Below are the code and all the weights of a small trained network. Each question names an input and a class and asks about switching units off, where a switched-off unit gives its printed mean instead of its output.

import numpy as np


def w(rows, s, z=0):
    codes = np.array(rows[::2]) - 128.0
    scale = np.full(codes.shape[1], s)
    scale[-1] = z or s
    return codes * scale


def f(y):
    return np.maximum(y, 0)


def log_softmax(a):
    a = a - a.max(-1, keepdims=True)
    return a - np.log(np.exp(a).sum(-1, keepdims=True))


def net(x, mask):
    res = np.array(x, float).reshape(1, 8) / 4 @ E
    y = f(res @ A[0][:, :-1].T + A[0][:, -1])
    res = res + np.where(mask, y, B[0][:, -1]) @ B[0][:, :-1]
    return log_softmax(res[-1] @ U[:, :-1].T + U[:, -1])


A, B = {}, {}
E = w([
[177,119,131,96,12,174,180],'x0',
[86,104,148,20,124,126,100],'x1',
[169,150,173,110,171,182,81],'x2',
[148,226,120,141,194,173,131],'x3',
[69,168,146,176,103,188,66],'x4',
[149,100,80,169,121,143,136],'x5',
[163,101,108,181,153,168,171],'x6',
[133,126,79,69,126,115,101],'x7',
],0.011)
A[0] = w([
[156,170,97,155,158,41,24,129],'n0',
[154,112,123,93,38,59,167,180],'n1',
[97,88,71,254,127,112,84,158],'n2',
[70,78,190,78,107,143,61,114],'n3',
[115,66,107,84,13,82,172,164],'n4',
[187,170,143,168,169,174,161,124],'n5',
[101,139,114,162,145,186,153,181],'n6',
[90,188,148,83,100,172,168,223],'n7',
[119,142,180,89,154,69,157,183],'n8',
[51,141,170,87,50,150,128,202],'n9',
[195,65,185,118,176,136,146,198],'n10',
[48,56,225,70,85,89,19,168],'n11',
[74,82,184,100,113,102,71,154],'n12',
[91,207,186,147,155,131,128,87],'n13',
[155,130,126,12,77,188,90,194],'n14',
[110,67,98,112,141,191,195,217],'n15',
[168,102,180,187,95,176,189,96],'n16',
[183,152,112,69,157,81,91,127],'n17',
[128,179,230,153,110,180,66,184],'n18',
[131,97,130,173,98,147,76,151],'n19',
[74,171,199,124,212,137,112,24],'n20',
[154,113,28,106,165,141,54,253],'n21',
[197,180,109,83,197,131,127,233],'n22',
[162,113,181,210,129,124,126,178],'n23',
[88,154,79,144,112,99,87,136],'n24',
[64,113,165,188,149,179,69,37],'n25',
[138,61,111,153,52,161,170,184],'n26',
[254,129,168,206,65,160,126,119],'n27',
[126,103,62,171,157,95,101,85],'n28',
[79,106,168,87,126,65,67,114],'n29',
[101,198,187,134,153,111,129,83],'n30',
[194,143,131,195,182,107,145,247],'n31',
],0.0099,0.0026)
B[0] = w([
[99,149,139,146,157,140,82,179],'n0',
[158,209,102,121,106,124,193,220],'n1',
[118,100,163,129,151,94,108,215],'n2',
[144,116,170,194,126,176,82,195],'n3',
[189,170,86,123,94,138,205,250],'n4',
[91,129,133,159,108,160,111,186],'n5',
[120,150,140,81,148,149,97,172],'n6',
[159,113,150,122,196,65,113,173],'n7',
[110,111,93,119,150,150,139,165],'n8',
[157,121,153,120,148,137,126,198],'n9',
[74,140,104,111,149,137,176,178],'n10',
[128,173,142,222,167,224,98,237],'n11',
[96,163,150,254,90,255,111,190],'n12',
[80,114,89,124,97,145,141,171],'n13',
[165,115,217,121,206,50,43,207],'n14',
[88,84,117,109,89,108,129,186],'n15',
[133,135,73,132,77,186,141,200],'n16',
[106,128,125,101,118,91,135,168],'n17',
[73,127,123,140,119,132,102,198],'n18',
[88,111,125,106,125,97,137,168],'n19',
[113,118,95,98,83,124,179,180],'n20',
[92,104,137,116,128,114,94,182],'n21',
[73,98,123,116,140,108,134,181],'n22',
[111,117,131,105,150,177,100,186],'n23',
[146,132,142,180,177,132,105,161],'n24',
[147,133,102,141,100,129,106,186],'n25',
[122,134,101,90,71,118,175,223],'n26',
[86,182,83,175,59,160,115,213],'n27',
[148,149,157,137,187,95,47,169],'n28',
[111,156,118,202,101,192,156,188],'n29',
[67,99,67,39,73,92,151,161],'n30',
[82,111,140,123,125,144,100,199],'n31',
],0.0082,0.014)
U = w([
[55,49,94,94,131,44,139,252],'0',
[227,167,112,110,121,58,191,41],'1',
[122,145,255,183,177,158,61,136],'2',
[123,181,88,184,87,216,184,67],'3',
],0.01,0.0011)

Each question gives the input, the list of numbers given to net, and the class t.
The units are the neurons (one row each of A and B). Each row of codes is followed by its name. A weight is (code - 128) times the scale printed after its matrix; where a second scale follows, it is the last column's (A, B and U).
mask holds one flag per neuron, in row order. A switched-off neuron (its flag False) gives its mean, the last column of its row in B, instead of its output. The means were averaged over made-up inputs and are rounded, as every weight is.
A unit's drop is (log p(t) with every unit on - log p(t) with that unit switched off) / (log p(t) with every unit on - log p(t) with every unit switched off).
The circuit of an input: a set's keep is (log p(t) with only the set's units on - log p(t) with every unit switched off) / (log p(t) with every unit on - log p(t) with every unit switched off). Starting from the 12 units with the biggest drops (on a tie, the unit counted first), units are removed one at a time, each time the one whose removal leaves the highest keep (on an exact tie, the one counted first), for as long as the keep stays at least 0.8.
circuit, biggest first: the units of the circuit, biggest drop first
k most important neurons: the k neurons with the biggest drops, biggest first
drop of u: that unit's drop, to one decimal
input [7,-8,0,4,-7,-2,-8,2], class 1: circuit, biggest first -> (n11, n12)
input [-5,-1,-8,-8,-8,4,6,-5], class 1: 2 most important neurons -> (n4, n1)
input [0,5,-5,-3,-8,-6,3,3], class 3: circuit, biggest first -> (n29)
input [4,-7,3,-3,-8,-1,4,8], class 1: 3 most important neurons -> (n11, n12, n29)
input [-5,3,4,3,-2,4,-6,-1], class 0: circuit, biggest first -> (n30, n22)
input [8,6,0,3,-2,4,-8,-2], class 1: circuit, biggest first -> (n4, n1, n14)
input [-6,-2,1,3,-6,8,-4,-8], class 0: circuit, biggest first -> (n11, n12)
input [-6,-6,-2,2,-6,-1,6,-3], class 2: circuit, biggest first -> (n28, n4)
input [-6,5,2,-4,-7,5,-7,-8], class 3: 2 most important neurons -> (n14, n29)
input [1,-7,-1,-6,-6,0,5,8], class 1: 2 most important neurons -> (n11, n12)
input [0,-6,5,-7,-2,8,-3,6], class 0: 3 most important neurons -> (n11, n12, n21)
input [-4,-7,5,6,2,5,4,0], class 2: 3 most important neurons -> (n4, n2, n28)
input [-5,4,4,-3,0,7,5,-5], class 0: 2 most important neurons -> (n11, n14)
input [6,3,5,-4,2,-8,-2,-2], class 2: circuit, biggest first -> (n14)
input [5,6,1,-5,-7,-3,3,0], class 1: 2 most important neurons -> (n14, n27)
input [3,-1,-8,-5,-6,-6,-6,7], class 3: drop of n29 -> 0.4
input [8,7,0,-2,-3,4,1,-6], class 1: drop of n14 -> 0.3
input [6,8,-3,-5,-6,2,-2,0], class 1: drop of n14 -> 1.9
